Below are the code and all the weights of a small trained network. Each question names an input and a target symbol and asks about switching units off, where a switched-off unit gives its printed mean instead of its output.

import numpy as np


def w(rows, s, z=0):
    codes = np.array(rows[::2]) - 128.0
    scale = np.full(codes.shape[1], s)
    scale[-1] = z or s
    return codes * scale


def f(y):
    return y / 2 * (1 + np.tanh(0.7978845608 * (y + 0.044715 * y**3)))


def softmax(a):
    e = np.exp(a - a.max(-1, keepdims=True))
    return e / e.sum(-1, keepdims=True)


def log_softmax(a):
    a = a - a.max(-1, keepdims=True)
    return a - np.log(np.exp(a).sum(-1, keepdims=True))


def net(x, mask):
    ids = ['Φδεζηλπστψ'.index(c) for c in x.split()]
    T = len(ids)
    res = E[ids] + P[:T]
    r = res
    for j in range(3):
        rows = slice(3 * j, 3 * j + 3)
        q, k, v = (r @ M[0][rows].T for M in (Q, K, V))
        z = softmax(np.where(np.tri(T) > 0, q @ k.T / 3**0.5, -1e9)) @ v
        o = O[0][rows]
        res = res + np.where(mask[j], z, o[:, -1]) @ o[:, :-1]
    y = f(res @ A[0][:, :-1].T + A[0][:, -1])
    res = res + np.where(mask[3:11], y, B[0][:, -1]) @ B[0][:, :-1]
    return log_softmax(res[-1] @ U[:, :-1].T + U[:, -1])


Q, K, V, O, A, B = {}, {}, {}, {}, {}, {}
E = w([
[131,80,122],'Φ',
[134,159,17],'δ',
[143,88,109],'ε',
[119,199,167],'ζ',
[146,88,110],'η',
[218,111,127],'λ',
[154,255,72],'π',
[81,88,58],'σ',
[135,153,131],'τ',
[102,123,218],'ψ',
],0.027)
P = w([
[34,1,151],'0',
[41,48,146],'1',
[46,65,116],'2',
[46,80,111],'3',
[56,90,110],'4',
[61,102,106],'5',
[57,111,90],'6',
[64,114,91],'7',
[71,123,93],'8',
[67,131,91],'9',
[73,135,94],'10',
[65,136,92],'11',
[56,143,79],'12',
[58,146,83],'13',
],0.0058)
Q[0] = w([
[58,131,126],'head 0',
[95,98,129],'head 0',
[124,189,85],'head 0',
[89,172,93],'head 1',
[78,236,94],'head 1',
[93,55,208],'head 1',
[149,13,124],'head 2',
[146,209,168],'head 2',
[162,255,145],'head 2',
],0.0092)
K[0] = w([
[86,157,133],'head 0',
[94,114,63],'head 0',
[159,195,185],'head 0',
[58,73,128],'head 1',
[175,93,69],'head 1',
[183,142,145],'head 1',
[201,163,164],'head 2',
[154,89,65],'head 2',
[213,2,24],'head 2',
],0.011)
V[0] = w([
[171,140,112],'head 0',
[144,142,99],'head 0',
[175,81,166],'head 0',
[135,103,140],'head 1',
[131,116,15],'head 1',
[254,143,152],'head 1',
[99,150,121],'head 2',
[58,116,79],'head 2',
[88,108,120],'head 2',
],0.01)
O[0] = w([
[10,147,133,127],'head 0',
[185,183,28,140],'head 0',
[166,230,85,51],'head 0',
[194,135,171,110],'head 1',
[180,174,146,244],'head 1',
[52,4,124,2],'head 1',
[254,94,183,161],'head 2',
[73,48,168,228],'head 2',
[196,83,170,166],'head 2',
],0.0039,0.0046)
A[0] = w([
[150,117,160,87],'neuron 0',
[229,66,180,8],'neuron 1',
[130,200,160,165],'neuron 2',
[146,7,114,107],'neuron 3',
[25,90,150,106],'neuron 4',
[116,148,34,86],'neuron 5',
[176,73,49,111],'neuron 6',
[161,200,79,220],'neuron 7',
],0.014,0.013)
B[0] = w([
[143,168,129,122],'neuron 0',
[90,249,62,131],'neuron 1',
[98,148,104,215],'neuron 2',
[151,203,99,161],'neuron 3',
[180,151,159,141],'neuron 4',
[165,155,132,157],'neuron 5',
[191,149,162,174],'neuron 6',
[128,79,122,255],'neuron 7',
],0.019,0.015)
U = w([
[161,207,114,32],'Φ',
[171,84,116,137],'δ',
[154,26,148,201],'ε',
[82,171,136,217],'ζ',
[133,117,116,49],'η',
[134,116,123,62],'λ',
[119,118,49,30],'π',
[133,116,121,60],'σ',
[109,8,140,254],'τ',
[140,103,183,141],'ψ',
],0.017,0.0085)

Each question gives the input, a string of symbols that net reads in full, and the target symbol t.
The units are the heads (3 rows each of Q, K, V and O) and the neurons (one row each of A and B). Each row of codes is followed by its name. A weight is (code - 128) times the scale printed after its matrix; where a second scale follows, it is the last column's (O, A, B and U).
mask holds one flag per unit, heads first, then neurons. A switched-off unit (its flag False) gives its mean, the last column of its rows in O or B, instead of its output. The means were averaged over made-up inputs and are rounded, as every weight is.
A unit's drop is (log p(t) with every unit on - log p(t) with that unit switched off) / (log p(t) with every unit on - log p(t) with every unit switched off).
The circuit of an input: a set's keep is (log p(t) with only the set's units on - log p(t) with every unit switched off) / (log p(t) with every unit on - log p(t) with every unit switched off). Starting from all 11 units, units are removed one at a time, each time the one whose removal leaves the highest keep (on an exact tie, the one counted first), for as long as the keep stays at least 0.8.
units of the circuit, in order: the units of the circuit, biggest drop first
unit that matters most: the unit with the biggest drop
top k neurons: the k neurons with the biggest drops, biggest first
which heads matter: for each layer, one digit per head in row order, 1 if its drop is at least 0.15 and else 0, layers parted by /
drop of u: that unit's drop, to one decimal
input λ Φ Φ λ η, target Φ: units of the circuit, in order	(neuron 3)
input σ σ π σ, target ε: which heads matter	010
input π λ η λ λ λ λ σ τ ζ ε ζ ζ Φ, target Φ: units of the circuit, in order	(neuron 3; neuron 7)
input λ ζ ε σ δ ζ λ ζ λ ζ ζ ζ σ, target δ: top 2 neurons	(neuron 5; neuron 2)
input ζ τ ζ δ π ψ τ π ζ Φ Φ π τ π, target π: which heads matter	000
input ζ λ ψ, target ψ: top 4 neurons	(neuron 4; neuron 7; neuron 2; neuron 1)
input ψ σ η λ λ Φ σ η ζ λ σ, target ε: which heads matter	011
input σ ζ ε τ Φ ζ λ, target Φ: top 2 neurons	(neuron 1; neuron 6)
input η τ ζ ζ ζ ζ Φ τ δ, target δ: top 3 neurons	(neuron 7; neuron 5; neuron 6)
input λ σ τ δ ζ τ, target τ: units of the circuit, in order	(neuron 3; neuron 6)
input σ τ ψ, target ψ: top 2 neurons	(neuron 7; neuron 4)
input ψ λ λ ζ λ π σ π δ ζ π σ, target δ: which heads matter	011
input σ Φ π ζ ζ η ζ λ τ λ ζ π δ δ, target δ: drop of neuron 7	1.3
input ζ ε ζ λ, target Φ: drop of neuron 1	0.8
input π π ζ ψ π ζ ζ π δ λ ε σ ζ η, target Φ: drop of head 1	0.4
input Φ ζ π δ Φ δ Φ ζ ζ ζ σ, target Φ: unit that matters most	neuron 5
